[[ 4.09  3.22 -2.21  0.67  3.24  3.05 -0.71  1.62 -2.13 -4.91 -1.47  0.74]
 [ 4.66  2.96 -3.26 -0.94  2.79  2.03 -1.44  0.05 -2.42 -4.09  0.46  0.34]
 [ 3.15 -0.15  0.56 -0.81 -1.19 -3.51  2.12 -0.79  5.45  3.87 -2.28  0.28]
 [ 3.92  2.76  1.31  2.54  0.43  2.74  1.56  2.10 -0.46 -1.91 -2.72  2.29]
 [ 3.16 -0.16 -4.57 -5.21  0.53 -3.63 -2.14 -4.09  0.82  1.41  3.88 -1.78]
 [-0.52 -0.47  4.06  1.83 -4.03  0.54  1.84 -0.27 -0.51  3.22  0.86  2.11]
 [-6.00 -2.48 -1.48 -0.71  2.15 -0.77 -1.80  0.56 -0.08 -1.41  0.06 -2.85]
 [-3.35 -2.63 -0.86 -2.82 -1.74 -2.53 -1.64 -3.02 -0.69  2.71  4.39 -1.67]]
|
[[ 3.22 -2.21  0.67  3.24  3.05 -0.71  1.62 -2.13 -4.91 -1.47  0.74  4.09]
 [ 2.96 -3.26 -0.94  2.79  2.03 -1.44  0.05 -2.42 -4.09  0.46  0.34  4.66]
 [-0.15  0.56 -0.81 -1.19 -3.51  2.12 -0.79  5.45  3.87 -2.28  0.28  3.15]
 [ 2.76  1.31  2.54  0.43  2.74  1.56  2.10 -0.46 -1.91 -2.72  2.29  3.92]
 [-0.16 -4.57 -5.21  0.53 -3.63 -2.14 -4.09  0.82  1.41  3.88 -1.78  3.16]
 [-0.47  4.06  1.83 -4.03  0.54  1.84 -0.27 -0.51  3.22  0.86  2.11 -0.52]
 [-2.48 -1.48 -0.71  2.15 -0.77 -1.80  0.56 -0.08 -1.41  0.06 -2.85 -6.00]
 [-2.63 -0.86 -2.82 -1.74 -2.53 -1.64 -3.02 -0.69  2.71  4.39 -1.67 -3.35]]

[[-0.69 -7.06 -0.63 -5.03 -4.43  4.78 -2.66 -2.55  4.85  0.45]
 [-1.66 -7.20 -1.21 -2.78 -4.08  4.62 -2.56 -3.98  4.92  0.51]
 [-1.29 -1.36 -0.94 -0.48 -1.25  4.38 -2.04 -3.20  4.06  1.25]]
|
[[-7.06 -0.63 -5.03 -4.43  4.78 -2.66 -2.55  4.85  0.45 -0.69]
 [-7.20 -1.21 -2.78 -4.08  4.62 -2.56 -3.98  4.92  0.51 -1.66]
 [-1.36 -0.94 -0.48 -1.25  4.38 -2.04 -3.20  4.06  1.25 -1.29]]

[[-6.41 -4.62  5.80 -6.37 -6.36  5.87  6.29  7.74 -5.85  6.48 -5.70 -6.78
  -6.08  7.73  7.27]
 [ 5.49  3.41 -4.66  5.53  5.45 -4.74 -5.26 -7.10  4.96 -5.52  4.71  5.89
   5.08 -7.18 -6.51]
 [ 4.17  2.21 -3.18  4.27  4.21 -3.28 -3.85 -6.01  3.70 -4.08  3.31  4.58
   3.70 -6.30 -5.44]]
|
[[-4.62  5.80 -6.37 -6.36  5.87  6.29  7.74 -5.85  6.48 -5.70 -6.78 -6.08
   7.73  7.27 -6.41]
 [ 3.41 -4.66  5.53  5.45 -4.74 -5.26 -7.10  4.96 -5.52  4.71  5.89  5.08
  -7.18 -6.51  5.49]
 [ 2.21 -3.18  4.27  4.21 -3.28 -3.85 -6.01  3.70 -4.08  3.31  4.58  3.70
  -6.30 -5.44  4.17]]

[[-7.76 -7.72  6.50  6.78  7.53 -7.42  6.77 -7.28 -7.68 -7.34  7.36]
 [ 7.07  7.07 -5.38 -5.69 -6.65  6.84 -5.65  6.53  6.89  6.38 -6.82]]
|
[[-7.72  6.50  6.78  7.53 -7.42  6.77 -7.28 -7.68 -7.34  7.36 -7.76]
 [ 7.07 -5.38 -5.69 -6.65  6.84 -5.65  6.53  6.89  6.38 -6.82  7.07]]

[[ 1.99  3.39  4.42 -1.56  0.08  0.35  0.59  1.62 -0.84]
 [ 0.17  1.27 -2.84 -1.55 -0.90  1.74  1.96  1.08  1.17]
 [-1.01  1.94  0.74 -1.32  0.09  1.20  3.91  2.70  0.27]
 [ 3.43 -0.83  0.08  2.87 -2.91 -1.41  0.90 -0.19  1.50]
 [ 1.79  3.27  3.98 -2.93 -1.21 -0.62  2.84  1.48 -0.41]
 [ 4.29 -0.59  4.08  0.18  0.34 -6.21 -3.56 -1.05 -1.78]]
|
[[ 3.39  4.42 -1.56  0.08  0.35  0.59  1.62 -0.84  1.99]
 [ 1.27 -2.84 -1.55 -0.90  1.74  1.96  1.08  1.17  0.17]
 [ 1.94  0.74 -1.32  0.09  1.20  3.91  2.70  0.27 -1.01]
 [-0.83  0.08  2.87 -2.91 -1.41  0.90 -0.19  1.50  3.43]
 [ 3.27  3.98 -2.93 -1.21 -0.62  2.84  1.48 -0.41  1.79]
 [-0.59  4.08  0.18  0.34 -6.21 -3.56 -1.05 -1.78  4.29]]

[[-4.20  2.85  5.11 -6.38 -7.34]
 [ 3.47 -2.38 -4.27  5.26  6.07]
 [ 2.54 -1.79 -3.17  3.84  4.41]]
|
[[ 2.85  5.11 -6.38 -7.34 -4.20]
 [-2.38 -4.27  5.26  6.07  3.47]
 [-1.79 -3.17  3.84  4.41  2.54]]
